Below is a small trained network, with its code and all its weights. Each question gives an input and a class and asks what happens when units are switched off, that is, made to give their printed mean instead of their output.

import numpy as np


def w(rows, s, z=0):
    codes = np.array(rows[::2]) - 128.0
    scale = np.full(codes.shape[1], s)
    scale[-1] = z or s
    return codes * scale


def norm(h):
    return h / np.sqrt((h * h).mean(-1, keepdims=True) + 1e-5)


def f(y):
    return y / 2 * (1 + np.tanh(0.7978845608 * (y + 0.044715 * y**3)))


def log_softmax(a):
    a = a - a.max(-1, keepdims=True)
    return a - np.log(np.exp(a).sum(-1, keepdims=True))


def net(x, mask):
    res = np.array(x, float).reshape(1, 7) / 4 @ E
    u = 0
    for l in range(4):
        y = f(norm(res) @ A[l][:, :-1].T + A[l][:, -1])
        res = res + np.where(mask[u : u + 5], y, B[l][:, -1]) @ B[l][:, :-1]
        u += 5
    return log_softmax(norm(res)[-1] @ U[:, :-1].T + U[:, -1])


A, B = {}, {}
E = w([
[131,126,128,123,127,125,132,126,125,125],'x0',
[132,128,129,125,129,126,131,124,128,127],'x1',
[128,127,129,133,129,127,126,132,125,126],'x2',
[224,150,137,47,138,113,61,203,118,185],'x3',
[200,216,65,178,171,137,82,154,233,2],'x4',
[101,183,152,73,225,179,53,34,3,79],'x5',
[129,133,132,130,128,132,131,130,127,130],'x6',
],0.0037)
A[0] = w([
[176,170,145,121,172,208,66,100,171,2,2],'0.n1',
[136,72,169,127,51,122,178,124,139,193,142],'0.n2',
[131,197,93,172,128,73,136,123,190,114,164],'0.n3',
[111,51,149,156,41,119,156,203,149,208,143],'0.n4',
[164,142,138,133,203,246,77,106,122,46,17],'0.n5',
],0.0039,0.0036)
B[0] = w([
[109,157,94,162,140,16,221,162,107,189,194],'0.n1',
[99,243,71,183,179,52,65,66,114,81,210],'0.n2',
[142,2,103,198,155,154,103,191,176,106,190],'0.n3',
[129,213,82,100,217,58,191,105,115,111,255],'0.n4',
[11,164,157,108,95,6,166,110,95,195,178],'0.n5',
],0.0034,0.0035)
A[1] = w([
[156,173,82,148,65,79,113,125,154,130,1],'1.n1',
[135,173,118,148,191,148,64,150,85,32,71],'1.n2',
[172,179,118,64,112,68,113,160,86,173,76],'1.n3',
[150,144,107,144,133,87,147,195,192,102,197],'1.n4',
[82,134,188,93,110,197,120,86,1,143,165],'1.n5',
],0.005,0.0022)
B[1] = w([
[62,124,169,37,146,154,118,111,77,154,145],'1.n1',
[108,134,115,100,124,74,178,120,122,231,173],'1.n2',
[189,115,156,133,255,108,103,130,157,163,201],'1.n3',
[110,111,124,117,100,184,68,106,130,157,240],'1.n4',
[150,100,181,150,32,148,108,134,160,108,255],'1.n5',
],0.0052,0.0047)
A[2] = w([
[8,183,71,175,129,63,248,58,91,113,46],'2.n1',
[58,179,100,163,132,81,247,33,78,67,98],'2.n2',
[185,160,100,139,138,2,133,226,125,111,95],'2.n3',
[117,113,112,186,97,243,211,141,184,26,37],'2.n4',
[220,113,229,21,107,215,59,205,73,131,5],'2.n5',
],0.004,0.0025)
B[2] = w([
[245,217,84,168,12,92,96,251,64,46,253],'2.n1',
[173,153,45,188,20,60,61,202,151,157,236],'2.n2',
[70,138,225,110,97,166,101,54,66,195,191],'2.n3',
[103,90,224,72,232,124,181,62,16,178,165],'2.n4',
[238,45,47,231,129,192,252,186,32,171,203],'2.n5',
],0.0042,0.0035)
A[3] = w([
[20,87,169,176,42,163,158,24,158,25,54],'3.n1',
[204,129,72,100,196,110,134,193,144,133,139],'3.n2',
[105,200,163,57,253,30,154,86,115,214,46],'3.n3',
[15,64,99,206,231,158,227,65,177,27,4],'3.n4',
[30,128,45,167,89,66,177,139,171,51,155],'3.n5',
],0.0055,0.0028)
B[3] = w([
[11,114,159,22,157,85,59,29,213,25,208],'3.n1',
[15,144,120,151,70,139,107,85,148,99,214],'3.n2',
[80,173,235,8,223,92,255,169,213,112,255],'3.n3',
[206,55,39,117,223,164,238,86,118,58,164],'3.n4',
[187,146,131,125,147,120,174,138,69,102,218],'3.n5',
],0.0071,0.0044)
U = w([
[197,229,39,231,30,11,149,222,37,70,225],'0',
[64,226,225,27,239,65,195,208,209,221,171],'1',
[205,21,31,135,227,190,223,81,166,27,63],'2',
[79,119,33,186,60,225,6,215,239,215,134],'3',
[26,61,223,56,51,100,29,22,125,43,4],'4',
[237,23,203,182,106,229,153,157,2,242,123],'5',
],0.0094,0.0025)

Each question gives the input, the list of numbers given to net, and the class t.
The units are the neurons (one row each of A and B). Each row of codes is followed by its name. A weight is (code - 128) times the scale printed after its matrix; where a second scale follows, it is the last column's (A, B and U).
mask holds one flag per neuron, layer by layer. A switched-off neuron (its flag False) gives its mean, the last column of its row in B, instead of its output. The means were averaged over made-up inputs and are rounded, as every weight is.
A unit's drop is (log p(t) with every unit on - log p(t) with that unit switched off) / (log p(t) with every unit on - log p(t) with every unit switched off).
The circuit of an input: a set's keep is (log p(t) with only the set's units on - log p(t) with every unit switched off) / (log p(t) with every unit on - log p(t) with every unit switched off). Starting from the 12 units with the biggest drops (on a tie, the unit counted first), units are removed one at a time, each time the one whose removal leaves the highest keep (on an exact tie, the one counted first), for as long as the keep stays at least 0.8.
units of the circuit, in order: the units of the circuit, biggest drop first
top k neurons: the k neurons with the biggest drops, biggest first
top k neurons in layer l: the k neurons of layer l with the biggest drops, biggest first
drop when u is switched off: that unit's drop, to one decimal
input [-2,-5,1,-2,-5,1,7], class 4: units of the circuit, in order => (1.n5)
input [1,-1,2,-7,1,-2,-5], class 2: top 4 neurons => (0.n3 0.n5 0.n1 2.n4)
input [2,-3,2,0,1,-4,6], class 2: top 2 neurons => (2.n1 1.n4)
input [3,5,-3,4,-3,1,-2], class 5: top 2 neurons => (1.n5 2.n5)
input [4,7,6,1,4,0,2], class 3: top 2 neurons => (0.n4 1.n4)
input [6,4,-7,6,1,-2,1], class 3: top 2 neurons in layer 3 => (3.n2 3.n3)
input [-1,0,3,-5,0,-8,2], class 0: top 2 neurons in layer 0 => (0.n4 0.n2)
input [-2,0,2,1,-7,8,-5], class 5: top 2 neurons => (2.n5 3.n2)
input [-2,-6,6,0,-2,-1,5], class 0: top 2 neurons => (2.n1 0.n2)
input [-4,-6,-5,-1,4,-1,-8], class 2: top 2 neurons => (3.n4 0.n3)
input [1,-7,-8,7,2,0,7], class 3: top 4 neurons => (0.n4 0.n2 2.n5 3.n2)
input [-7,-7,0,1,0,6,5], class 5: top 2 neurons in layer 3 => (3.n3 3.n1)
input [-1,-3,-1,1,-3,8,7], class 5: top 2 neurons => (2.n5 1.n5)
input [4,8,-4,-8,-1,-3,1], class 0: units of the circuit, in order => (2.n1)
input [8,-8,-8,-5,8,-4,7], class 2: drop when 3.n4 is switched off => 1.0
input [-4,-6,-7,6,-8,7,1], class 5: drop when 0.n5 is switched off => 0.0
input [-1,-5,6,8,-4,2,-8], class 5: drop when 2.n5 is switched off => 1.1
